[128 = 0]
<57> [117, 128, 150, 171, 108, 99, 155, 121, 97, 144, 126, 109, 151, 124, 112, 140, 117, 134, 116, 110, 116, 115, 124, 93, 127, 107, 156, 154, 104]
<56> [124, 140, 149, 164, 125, 93, 147, 82, 116, 147, 115, 67, 110, 103, 134, 130, 163, 98, 150, 139, 126, 157, 139, 134, 164, 108, 137, 129, 110]
<57> [139, 132, 108, 107, 131, 122, 93, 123, 150, 142, 128, 138, 102, 132, 130, 117, 136, 139, 141, 130, 148, 132, 122, 169, 144, 143, 110, 123, 145]
<51> [115, 152, 154, 141, 102, 123, 145, 141, 96, 132, 140, 154, 143, 130, 111, 134, 95, 166, 107, 111, 128, 112, 144, 89, 125, 111, 149, 160, 114]
<61> [147, 84, 95, 163, 115, 109, 135, 113, 137, 145, 123, 114, 146, 169, 106, 135, 137, 132, 112, 140, 135, 99, 106, 112, 123, 127, 137, 139, 116]
<56> [140, 101, 89, 91, 118, 131, 138, 136, 138, 110, 164, 126, 154, 141, 122, 116, 95, 128, 111, 129, 144, 112, 82, 113, 96, 141, 125, 150, 125]
<64> [121, 140, 128, 155, 103, 101, 172, 113, 107, 123, 143, 120, 136, 136, 94, 135, 121, 166, 113, 134, 136, 105, 137, 74, 142, 99, 145, 172, 105]
<56> [108, 132, 117, 116, 139, 114, 179, 135, 116, 83, 147, 94, 147, 90, 115, 131, 118, 122, 128, 120, 112, 117, 104, 90, 113, 115, 127, 152, 118]
<56> [132, 113, 137, 172, 134, 133, 120, 129, 125, 143, 95, 130, 131, 146, 125, 143, 152, 124, 124, 134, 113, 121, 148, 127, 133, 125, 133, 106, 126]
<61> [136, 125, 122, 131, 136, 140, 127, 127, 123, 118, 118, 105, 126, 120, 135, 127, 142, 107, 129, 149, 129, 143, 135, 133, 131, 134, 113, 107, 125]
<61> [136, 102, 101, 151, 149, 121, 125, 122, 147, 124, 103, 109, 121, 137, 119, 137, 165, 119, 137, 140, 119, 115, 122, 140, 135, 132, 115, 108, 135]
<64> [123, 125, 126, 116, 110, 92, 126, 126, 121, 147, 151, 113, 143, 111, 126, 120, 95, 127, 128, 91, 134, 123, 81, 136, 116, 131, 142, 161, 122]
<57> [124, 128, 131, 151, 128, 125, 137, 140, 109, 123, 117, 119, 141, 121, 117, 137, 127, 132, 118, 124, 118, 118, 131, 111, 124, 123, 129, 128, 120]
<51> [129, 142, 157, 151, 106, 110, 136, 88, 125, 160, 130, 124, 110, 142, 132, 127, 141, 131, 136, 139, 139, 145, 155, 124, 158, 108, 151, 141, 114]
<56> [143, 96, 87, 86, 114, 135, 123, 142, 148, 121, 165, 154, 153, 159, 121, 116, 88, 142, 107, 122, 148, 102, 82, 121, 92, 147, 128, 151, 132]
<57> [122, 123, 139, 152, 124, 138, 163, 135, 103, 110, 126, 116, 155, 127, 120, 139, 122, 122, 109, 136, 113, 121, 138, 82, 114, 114, 139, 132, 109]
<61> [117, 164, 147, 84, 141, 144, 91, 138, 151, 133, 131, 179, 90, 118, 147, 117, 126, 147, 152, 112, 134, 145, 151, 173, 143, 137, 118, 118, 159]
<64> [116, 138, 157, 162, 131, 137, 149, 139, 97, 119, 109, 119, 143, 115, 125, 143, 132, 122, 119, 128, 105, 129, 153, 98, 125, 113, 137, 119, 114]
<64> [128, 128, 99, 127, 126, 106, 143, 122, 136, 116, 137, 121, 122, 130, 102, 128, 132, 156, 128, 132, 139, 106, 117, 116, 140, 122, 121, 152, 128]
<51> [122, 124, 143, 153, 152, 141, 149, 114, 134, 114, 103, 110, 120, 124, 138, 140, 169, 100, 141, 149, 104, 141, 157, 120, 138, 116, 129, 99, 126]
<56> [124, 123, 124, 134, 131, 122, 143, 129, 126, 119, 129, 119, 136, 124, 122, 132, 129, 127, 127, 125, 121, 120, 121, 116, 123, 123, 131, 134, 124]
<51> [121, 132, 131, 115, 146, 180, 150, 160, 122, 78, 126, 155, 142, 130, 130, 135, 125, 130, 112, 148, 111, 122, 157, 91, 106, 128, 117, 107, 132]
<57> [140, 124, 121, 121, 113, 118, 76, 155, 111, 161, 125, 131, 141, 120, 131, 120, 94, 130, 117, 96, 142, 127, 93, 167, 113, 155, 119, 126, 133]
<64> [140, 136, 84, 75, 104, 117, 134, 123, 140, 113, 179, 138, 123, 138, 108, 107, 94, 167, 118, 139, 172, 114, 101, 119, 129, 134, 115, 173, 129]
<64> [114, 118, 158, 163, 130, 99, 126, 127, 113, 157, 109, 105, 144, 108, 136, 139, 127, 102, 136, 88, 100, 129, 107, 138, 120, 122, 152, 128, 120]
<57> [142, 124, 106, 137, 128, 138, 79, 183, 96, 132, 103, 126, 148, 113, 117, 130, 105, 136, 104, 112, 134, 115, 107, 152, 109, 160, 96, 106, 134]
<57> [135, 133, 107, 134, 135, 131, 132, 123, 136, 114, 120, 126, 111, 135, 113, 130, 151, 145, 130, 154, 137, 121, 146, 124, 147, 125, 110, 123, 132]
<51> [125, 117, 153, 149, 143, 116, 136, 85, 141, 147, 110, 82, 113, 116, 157, 130, 170, 70, 158, 137, 111, 164, 134, 151, 145, 119, 141, 104, 122]
<56> [126, 164, 134, 81, 133, 157, 118, 145, 116, 102, 143, 131, 116, 96, 145, 113, 112, 123, 131, 138, 141, 158, 141, 140, 128, 140, 103, 116, 135]
<51> [127, 124, 100, 140, 113, 74, 103, 149, 116, 154, 128, 124, 138, 116, 94, 129, 100, 168, 121, 80, 138, 89, 76, 146, 127, 137, 126, 164, 132]
<51> [111, 144, 161, 162, 133, 146, 164, 131, 108, 109, 111, 138, 133, 129, 121, 146, 143, 136, 121, 140, 103, 124, 176, 82, 134, 102, 142, 122, 117]
<56> [159, 118, 114, 112, 127, 181, 94, 146, 116, 122, 120, 123, 136, 140, 150, 117, 124, 98, 109, 168, 148, 156, 140, 144, 113, 158, 97, 82, 127]
<57> [133, 130, 109, 132, 144, 143, 116, 151, 124, 109, 109, 128, 124, 122, 118, 133, 141, 137, 124, 140, 127, 120, 137, 133, 130, 138, 101, 107, 137]
<61> [144, 119, 118, 132, 107, 119, 115, 114, 128, 152, 135, 125, 128, 149, 125, 121, 122, 133, 120, 137, 150, 129, 121, 134, 134, 132, 131, 137, 121]
<61> [124, 139, 154, 118, 91, 140, 158, 136, 88, 123, 164, 133, 166, 128, 130, 123, 73, 130, 96, 123, 135, 133, 126, 76, 101, 118, 153, 159, 100]
<64> [129, 131, 113, 144, 166, 164, 133, 145, 136, 86, 91, 132, 111, 128, 119, 142, 175, 132, 132, 165, 112, 122, 172, 121, 141, 128, 96, 85, 142]
<64> [123, 113, 114, 93, 153, 115, 86, 160, 135, 132, 124, 105, 139, 80, 151, 119, 108, 89, 146, 77, 113, 136, 61, 190, 97, 163, 110, 110, 149]
<61> [131, 109, 113, 124, 154, 162, 132, 143, 147, 99, 114, 144, 131, 143, 131, 135, 147, 119, 126, 147, 113, 119, 140, 121, 113, 135, 116, 99, 140]
<61> [139, 126, 131, 122, 116, 153, 137, 131, 108, 117, 138, 116, 145, 131, 137, 123, 114, 110, 110, 151, 137, 144, 135, 108, 115, 132, 125, 120, 113]
<51> [143, 116, 115, 115, 145, 149, 121, 103, 159, 122, 121, 118, 104, 143, 147, 122, 165, 100, 145, 167, 135, 152, 145, 150, 141, 135, 112, 96, 137]
[135, 131, 131, 127, 127, 139, 116, 128, 124, 132, 123, 124, 124, 128, 136, 125, 132, 119, 127, 139, 134, 141, 137, 137, 132, 134, 120, 114, 128] : <56>
[114, 119, 160, 114, 132, 150, 146, 139, 120, 118, 140, 133, 157, 117, 155, 129, 104, 91, 124, 109, 102, 142, 118, 112, 91, 127, 151, 122, 122] : <57>
[119, 113, 115, 162, 133, 73, 130, 114, 144, 151, 114, 116, 121, 128, 103, 139, 147, 147, 143, 98, 116, 96, 102, 139, 144, 117, 141, 151, 132] : <61>
[130, 159, 150, 124, 105, 118, 128, 117, 88, 139, 140, 86, 128, 92, 140, 116, 110, 108, 126, 133, 146, 166, 130, 131, 140, 127, 125, 135, 108] : <61>
[125, 127, 118, 119, 121, 116, 119, 150, 118, 129, 137, 133, 143, 118, 118, 126, 100, 142, 119, 102, 130, 112, 100, 130, 113, 136, 127, 144, 130] : <51>
[120, 147, 164, 137, 100, 116, 140, 114, 107, 151, 143, 135, 133, 129, 131, 127, 107, 136, 122, 116, 132, 137, 139, 110, 134, 111, 156, 153, 112] : <51>
[116, 133, 142, 79, 158, 139, 102, 124, 172, 130, 132, 152, 100, 113, 165, 117, 138, 103, 166, 106, 115, 152, 121, 183, 126, 141, 126, 107, 159] : <57>
[177, 114, 71, 72, 101, 160, 80, 130, 143, 133, 160, 144, 122, 169, 132, 98, 101, 139, 104, 174, 194, 139, 113, 155, 122, 167, 91, 122, 134] : <57>
[127, 125, 134, 101, 131, 140, 127, 121, 145, 126, 142, 138, 125, 131, 148, 120, 123, 112, 136, 128, 128, 142, 124, 138, 119, 132, 133, 124, 134] : <57>
[115, 128, 150, 132, 134, 131, 142, 135, 115, 121, 127, 117, 144, 109, 139, 132, 121, 106, 129, 114, 108, 136, 123, 118, 113, 124, 139, 124, 122] : <51>
[146, 111, 118, 130, 127, 155, 107, 141, 127, 131, 118, 138, 137, 149, 134, 127, 126, 120, 113, 144, 134, 129, 133, 134, 116, 144, 118, 104, 130] : <56>
[128, 100, 96, 119, 160, 120, 112, 151, 141, 113, 113, 98, 139, 101, 132, 130, 136, 97, 139, 107, 110, 119, 80, 160, 106, 151, 106, 107, 143] : <51>
[125, 113, 114, 148, 135, 90, 125, 112, 146, 146, 117, 114, 119, 129, 116, 134, 148, 132, 143, 111, 122, 111, 106, 145, 141, 124, 134, 138, 133] : <64>
[128, 112, 144, 164, 135, 114, 119, 105, 145, 160, 102, 127, 116, 145, 135, 138, 160, 115, 143, 123, 113, 130, 138, 146, 143, 120, 145, 114, 131] : <64>
[124, 130, 140, 124, 118, 107, 129, 104, 140, 150, 140, 129, 118, 132, 134, 123, 127, 128, 141, 116, 132, 134, 121, 138, 138, 120, 146, 145, 127] : <57>
[121, 140, 144, 139, 126, 131, 159, 131, 88, 106, 129, 78, 149, 90, 133, 130, 121, 97, 120, 137, 119, 149, 129, 100, 120, 120, 126, 125, 105] : <61>
[114, 145, 172, 146, 124, 148, 161, 119, 110, 119, 126, 136, 133, 129, 137, 137, 132, 121, 124, 140, 111, 142, 171, 90, 130, 105, 149, 125, 113] : <51>
[139, 132, 112, 127, 116, 105, 101, 117, 136, 154, 129, 129, 110, 135, 119, 120, 129, 148, 133, 125, 151, 125, 118, 156, 148, 135, 120, 139, 134] : <57>
[121, 138, 150, 160, 86, 42, 121, 76, 129, 206, 142, 115, 111, 133, 114, 124, 119, 154, 146, 84, 146, 123, 102, 149, 165, 106, 171, 188, 114] : <57>
[140, 113, 101, 109, 101, 82, 118, 89, 162, 166, 162, 133, 113, 157, 118, 112, 117, 151, 138, 117, 161, 116, 90, 149, 143, 128, 144, 173, 130] : <64>
[123, 137, 154, 98, 104, 127, 127, 130, 112, 143, 161, 132, 148, 116, 149, 114, 80, 114, 121, 103, 135, 147, 105, 127, 105, 131, 149, 149, 118] : <51>
[124, 155, 127, 78, 119, 120, 128, 119, 132, 121, 163, 126, 113, 105, 138, 108, 106, 132, 140, 123, 150, 148, 115, 141, 134, 131, 122, 150, 132] : <56>
[137, 133, 131, 98, 119, 154, 125, 119, 136, 125, 148, 145, 122, 143, 145, 116, 118, 123, 125, 149, 145, 147, 141, 128, 125, 133, 127, 125, 128] : <51>
[115, 118, 131, 108, 155, 176, 147, 161, 145, 84, 128, 177, 142, 142, 133, 138, 125, 133, 120, 129, 99, 109, 145, 100, 96, 128, 129, 111, 143] : <61>
[135, 139, 100, 165, 129, 102, 118, 128, 122, 131, 101, 116, 105, 129, 90, 137, 158, 169, 128, 142, 141, 105, 143, 132, 165, 123, 104, 131, 131] : <57>

(72) [118, 136, 154, 121, 152, 119, 131, 49, 114, 148, 117, 119, 112, 158, 174, 119, 98, 119, 153, 99, 138, 102, 104, 108, 102, 142, 144, 119, 132]
(67) [122, 126, 125, 131, 128, 133, 128, 127, 120, 140, 128, 132, 126, 134, 112, 124, 132, 129, 137, 125, 129, 130, 122, 129, 142, 131, 127, 123, 120]
(73) [142, 123, 146, 100, 133, 106, 147, 131, 105, 120, 147, 110, 132, 126, 136, 117, 124, 148, 142, 145, 142, 88, 87, 151, 130, 129, 105, 150, 143]
(68) [164, 131, 148, 149, 142, 120, 85, 96, 152, 131, 89, 105, 132, 113, 152, 99, 125, 151, 170, 126, 129, 153, 145, 105, 137, 130, 126, 90, 139]
(72) [134, 133, 133, 138, 94, 130, 147, 133, 99, 112, 104, 144, 99, 136, 126, 154, 132, 130, 176, 107, 138, 150, 131, 102, 129, 107, 131, 125, 110]
(78) [154, 140, 161, 131, 137, 116, 112, 146, 126, 120, 109, 118, 109, 114, 127, 134, 115, 149, 150, 112, 143, 133, 132, 107, 120, 114, 129, 134, 133]
(68) [153, 118, 99, 156, 118, 140, 84, 109, 170, 138, 113, 118, 140, 107, 141, 121, 157, 135, 166, 141, 108, 168, 151, 139, 175, 121, 136, 96, 106]
(67) [133, 145, 119, 114, 110, 131, 137, 157, 170, 60, 177, 127, 117, 124, 154, 174, 138, 108, 138, 139, 94, 133, 158, 148, 105, 114, 126, 158, 132]
(78) [155, 132, 141, 114, 132, 128, 117, 177, 141, 115, 164, 120, 112, 103, 94, 150, 140, 148, 156, 142, 117, 116, 119, 161, 166, 106, 131, 156, 113]
(78) [142, 108, 107, 134, 164, 147, 116, 116, 197, 116, 139, 124, 158, 95, 159, 134, 122, 100, 30, 168, 97, 128, 174, 139, 118, 127, 166, 122, 149]
(68) [126, 101, 66, 148, 122, 144, 154, 109, 151, 96, 140, 122, 147, 146, 165, 158, 155, 96, 131, 148, 120, 156, 147, 133, 153, 138, 108, 120, 130]
(72) [124, 145, 168, 99, 163, 129, 153, 96, 147, 87, 169, 123, 114, 145, 154, 136, 95, 108, 120, 135, 101, 90, 134, 127, 87, 139, 142, 136, 162]
(68) [109, 109, 104, 134, 84, 145, 198, 91, 75, 106, 120, 154, 126, 169, 118, 125, 150, 112, 186, 145, 123, 143, 113, 116, 158, 138, 103, 90, 124]
(67) [80, 126, 66, 164, 143, 136, 75, 145, 139, 198, 123, 120, 154, 155, 96, 115, 152, 119, 111, 89, 150, 166, 129, 136, 159, 165, 101, 125, 100]
(73) [173, 113, 129, 129, 139, 114, 136, 145, 126, 100, 129, 98, 122, 117, 145, 150, 137, 150, 171, 140, 151, 127, 112, 132, 162, 115, 101, 145, 136]
(68) [157, 113, 158, 138, 161, 141, 135, 96, 128, 132, 107, 128, 123, 117, 112, 109, 115, 138, 137, 148, 122, 126, 135, 108, 160, 127, 149, 89, 142]
(73) [135, 125, 148, 123, 148, 127, 140, 125, 117, 129, 125, 127, 121, 127, 121, 128, 113, 132, 118, 129, 136, 112, 121, 119, 127, 127, 135, 130, 138]
(78) [137, 110, 106, 134, 107, 136, 151, 127, 134, 92, 130, 128, 162, 126, 120, 96, 155, 130, 142, 180, 106, 150, 144, 137, 154, 144, 90, 87, 154]
(78) [96, 131, 122, 122, 97, 137, 156, 119, 90, 141, 129, 156, 120, 150, 105, 124, 133, 117, 138, 120, 124, 124, 113, 128, 125, 130, 132, 121, 111]
(73) [184, 88, 156, 112, 200, 125, 169, 107, 116, 122, 141, 97, 117, 113, 140, 152, 105, 142, 121, 161, 155, 72, 87, 134, 179, 116, 141, 149, 150]
(67) [153, 122, 169, 112, 125, 123, 156, 93, 108, 115, 109, 136, 119, 113, 146, 113, 108, 137, 129, 149, 123, 102, 118, 115, 113, 112, 152, 112, 143]
(78) [138, 131, 118, 141, 152, 129, 94, 129, 193, 115, 114, 119, 141, 99, 183, 149, 110, 105, 39, 124, 120, 142, 181, 112, 75, 119, 162, 141, 144]
(73) [110, 150, 118, 129, 130, 112, 97, 157, 147, 120, 141, 110, 140, 140, 135, 122, 131, 130, 127, 107, 134, 141, 138, 132, 98, 149, 91, 145, 140]
(72) [103, 139, 133, 113, 103, 145, 164, 149, 114, 101, 160, 159, 118, 142, 87, 135, 134, 113, 133, 139, 99, 125, 136, 136, 124, 128, 129, 126, 126]
(67) [124, 139, 130, 128, 123, 131, 132, 166, 133, 106, 140, 135, 120, 128, 108, 146, 130, 125, 125, 123, 123, 139, 145, 124, 120, 124, 122, 140, 131]
(67) [120, 103, 90, 124, 158, 147, 133, 66, 163, 143, 168, 118, 146, 141, 160, 133, 138, 99, 116, 154, 102, 106, 116, 166, 165, 145, 147, 122, 119]
(78) [118, 121, 123, 130, 111, 140, 150, 113, 116, 124, 120, 146, 138, 133, 116, 109, 133, 120, 122, 146, 114, 135, 135, 123, 130, 134, 129, 100, 133]
(67) [104, 126, 121, 127, 154, 138, 130, 115, 124, 154, 147, 129, 127, 150, 110, 129, 123, 115, 118, 117, 130, 114, 115, 135, 141, 146, 132, 132, 122]
(73) [135, 122, 117, 137, 122, 131, 123, 121, 132, 135, 115, 130, 121, 121, 144, 146, 130, 124, 127, 119, 134, 136, 131, 123, 132, 114, 145, 133, 112]
(73) [141, 132, 137, 120, 118, 121, 131, 148, 123, 109, 141, 121, 127, 124, 115, 123, 138, 144, 163, 140, 124, 127, 120, 140, 142, 126, 106, 130, 133]
(73) [124, 119, 82, 136, 147, 110, 103, 125, 160, 129, 140, 89, 155, 138, 185, 140, 139, 119, 112, 120, 150, 132, 123, 145, 121, 149, 92, 155, 137]
(78) [86, 143, 109, 140, 75, 130, 127, 101, 103, 144, 100, 152, 134, 157, 132, 101, 140, 117, 154, 104, 122, 158, 133, 111, 102, 142, 116, 96, 113]
(72) [97, 145, 157, 96, 129, 131, 177, 112, 96, 110, 165, 146, 104, 163, 118, 139, 106, 109, 136, 119, 117, 88, 106, 129, 98, 136, 134, 144, 136]
(72) [113, 131, 134, 131, 140, 146, 143, 124, 135, 115, 139, 142, 132, 139, 100, 116, 123, 114, 114, 140, 105, 135, 150, 119, 128, 144, 130, 103, 144]
(68) [137, 112, 108, 157, 152, 150, 97, 161, 162, 162, 101, 141, 133, 90, 106, 150, 126, 118, 41, 125, 132, 153, 169, 115, 141, 108, 177, 131, 110]
(68) [142, 106, 130, 150, 136, 147, 148, 103, 116, 133, 93, 142, 128, 125, 112, 120, 126, 125, 125, 142, 128, 146, 143, 99, 156, 125, 145, 87, 132]
(72) [122, 119, 108, 136, 115, 120, 112, 123, 108, 171, 106, 125, 136, 128, 128, 116, 139, 139, 133, 114, 152, 131, 103, 134, 144, 128, 123, 130, 105]
(67) [134, 136, 117, 145, 90, 119, 99, 145, 140, 122, 90, 131, 141, 109, 145, 114, 140, 137, 125, 122, 129, 167, 157, 113, 102, 119, 120, 114, 127]
(68) [147, 127, 133, 123, 133, 125, 112, 106, 147, 124, 139, 113, 134, 120, 142, 113, 135, 139, 160, 146, 113, 122, 122, 147, 147, 130, 125, 117, 130]
(73) [138, 130, 154, 133, 159, 152, 128, 135, 142, 129, 137, 141, 108, 118, 85, 139, 116, 125, 122, 132, 109, 128, 148, 119, 151, 119, 164, 116, 125]
(67) [119, 124, 80, 126, 150, 134, 115, 126, 189, 105, 184, 105, 145, 136, 171, 164, 143, 96, 105, 137, 107, 126, 143, 165, 131, 141, 121, 158, 128]
(73) [156, 132, 116, 136, 81, 146, 99, 140, 149, 140, 126, 151, 88, 88, 128, 183, 152, 130, 172, 117, 104, 148, 138, 149, 166, 65, 195, 145, 54]
(78) [136, 143, 147, 120, 93, 133, 145, 183, 122, 91, 128, 155, 106, 105, 103, 156, 127, 129, 116, 130, 114, 138, 154, 119, 103, 94, 147, 144, 123]
(72) [146, 131, 141, 130, 96, 120, 137, 111, 112, 115, 95, 136, 106, 119, 163, 146, 123, 132, 153, 115, 136, 136, 129, 105, 107, 99, 147, 128, 116]
(68) [147, 125, 157, 120, 160, 120, 134, 105, 132, 117, 125, 112, 130, 125, 144, 113, 108, 136, 124, 140, 131, 108, 124, 118, 120, 135, 127, 120, 157]
(72) [118, 141, 131, 126, 119, 135, 140, 135, 122, 108, 150, 134, 108, 148, 113, 147, 134, 122, 174, 117, 118, 135, 129, 128, 137, 129, 119, 131, 119]
(67) [119, 140, 113, 117, 117, 130, 134, 156, 128, 107, 181, 122, 106, 149, 112, 167, 149, 125, 194, 117, 120, 125, 110, 159, 158, 126, 106, 161, 105]
(68) [108, 108, 111, 128, 100, 125, 198, 100, 76, 105, 103, 143, 140, 160, 152, 122, 126, 109, 114, 138, 147, 127, 117, 100, 102, 141, 101, 113, 152]
(72) [151, 119, 132, 131, 108, 121, 120, 109, 134, 131, 88, 132, 137, 96, 167, 118, 123, 134, 98, 140, 129, 132, 139, 117, 104, 106, 154, 118, 128]
(78) [149, 111, 152, 116, 171, 115, 167, 132, 96, 117, 132, 107, 117, 137, 130, 144, 106, 138, 126, 131, 166, 92, 95, 116, 139, 131, 110, 153, 154]
[123, 148, 159, 122, 103, 117, 126, 119, 93, 133, 114, 134, 112, 142, 111, 102, 126, 149, 192, 111, 131, 129, 109, 117, 122, 130, 114, 111, 123] : (68)
[112, 133, 98, 142, 91, 122, 112, 125, 130, 134, 105, 133, 136, 133, 156, 131, 141, 120, 130, 108, 134, 157, 139, 120, 106, 126, 121, 126, 113] : (73)
[109, 120, 140, 117, 115, 142, 177, 153, 97, 119, 122, 166, 136, 122, 84, 115, 118, 117, 59, 153, 120, 117, 139, 116, 106, 125, 141, 118, 146] : (72)
[126, 142, 147, 123, 116, 128, 128, 150, 118, 128, 124, 143, 104, 120, 115, 148, 118, 129, 124, 109, 129, 126, 132, 118, 109, 108, 150, 145, 114] : (78)
[145, 108, 120, 151, 122, 152, 140, 95, 124, 131, 106, 140, 126, 128, 109, 118, 144, 129, 170, 148, 113, 155, 139, 115, 183, 125, 139, 78, 117] : (68)
[139, 123, 103, 132, 76, 128, 101, 129, 147, 138, 111, 139, 146, 92, 146, 114, 154, 136, 122, 149, 108, 147, 139, 152, 131, 105, 146, 117, 102] : (72)
[132, 128, 145, 147, 149, 117, 119, 202, 97, 147, 89, 125, 130, 117, 69, 118, 117, 155, 89, 107, 177, 146, 135, 91, 125, 132, 100, 136, 146] : (67)
[158, 100, 102, 145, 102, 133, 161, 122, 116, 86, 116, 120, 146, 132, 127, 116, 163, 140, 192, 172, 124, 160, 131, 127, 184, 133, 80, 88, 143] : (73)
[149, 122, 112, 138, 154, 106, 103, 128, 154, 113, 127, 83, 149, 130, 171, 124, 134, 140, 142, 129, 150, 137, 127, 130, 131, 146, 83, 136, 153] : (78)
[140, 101, 80, 148, 107, 133, 105, 97, 133, 163, 114, 117, 151, 123, 138, 108, 168, 140, 175, 146, 128, 149, 108, 156, 196, 130, 116, 101, 97] : (67)
[144, 114, 137, 158, 189, 156, 135, 135, 148, 123, 116, 130, 111, 127, 99, 160, 109, 112, 98, 122, 133, 148, 167, 88, 156, 127, 155, 115, 140] : (68)
[170, 118, 131, 155, 129, 122, 136, 152, 121, 91, 93, 112, 115, 123, 131, 151, 135, 146, 178, 124, 155, 167, 146, 90, 153, 116, 98, 118, 141] : (73)
[125, 121, 108, 148, 119, 126, 148, 106, 120, 102, 105, 122, 133, 154, 160, 134, 133, 116, 151, 120, 141, 157, 141, 97, 119, 142, 98, 110, 144] : (68)
[113, 117, 137, 107, 105, 131, 176, 118, 81, 135, 130, 153, 130, 134, 106, 111, 126, 127, 113, 148, 126, 99, 99, 136, 127, 125, 134, 123, 127] : (68)
[130, 135, 157, 114, 143, 129, 148, 153, 116, 125, 129, 143, 96, 116, 124, 172, 97, 118, 78, 107, 141, 102, 129, 111, 94, 100, 170, 169, 123] : (78)
[119, 131, 133, 90, 111, 113, 150, 153, 109, 125, 160, 132, 128, 119, 133, 138, 124, 130, 96, 138, 131, 82, 94, 163, 103, 115, 131, 175, 124] : (72)
[133, 138, 128, 135, 140, 116, 86, 151, 155, 141, 115, 115, 134, 107, 145, 132, 119, 133, 87, 110, 140, 135, 145, 123, 100, 123, 136, 147, 129] : (68)
[118, 145, 131, 137, 105, 115, 99, 150, 119, 148, 97, 133, 125, 121, 128, 121, 125, 138, 118, 97, 145, 146, 135, 111, 95, 122, 127, 134, 118] : (68)
[137, 126, 131, 125, 77, 126, 161, 167, 90, 107, 106, 154, 109, 112, 116, 154, 134, 134, 128, 128, 139, 137, 128, 115, 116, 92, 136, 143, 114] : (72)
[103, 135, 126, 128, 135, 136, 152, 159, 110, 122, 141, 142, 110, 148, 101, 160, 120, 111, 109, 105, 139, 128, 132, 115, 117, 130, 127, 151, 125] : (68)
[155, 123, 146, 126, 161, 122, 123, 136, 132, 132, 126, 112, 107, 114, 140, 161, 111, 135, 121, 115, 150, 110, 118, 122, 135, 109, 148, 158, 124] : (73)
[154, 93, 117, 119, 151, 134, 184, 144, 134, 74, 149, 118, 155, 118, 130, 132, 132, 121, 84, 191, 124, 114, 136, 136, 147, 135, 103, 126, 175] : (78)
[145, 127, 130, 153, 140, 143, 116, 140, 145, 121, 110, 132, 110, 119, 115, 155, 127, 125, 137, 115, 127, 159, 160, 102, 146, 114, 147, 118, 119] : (73)
[142, 124, 123, 147, 97, 134, 141, 135, 115, 105, 100, 138, 124, 127, 116, 126, 144, 135, 170, 135, 126, 166, 146, 106, 146, 120, 113, 98, 128] : (73)
[141, 121, 141, 118, 125, 112, 114, 118, 129, 149, 102, 124, 150, 96, 151, 95, 117, 143, 75, 145, 135, 108, 120, 133, 101, 121, 143, 126, 139] : (68)
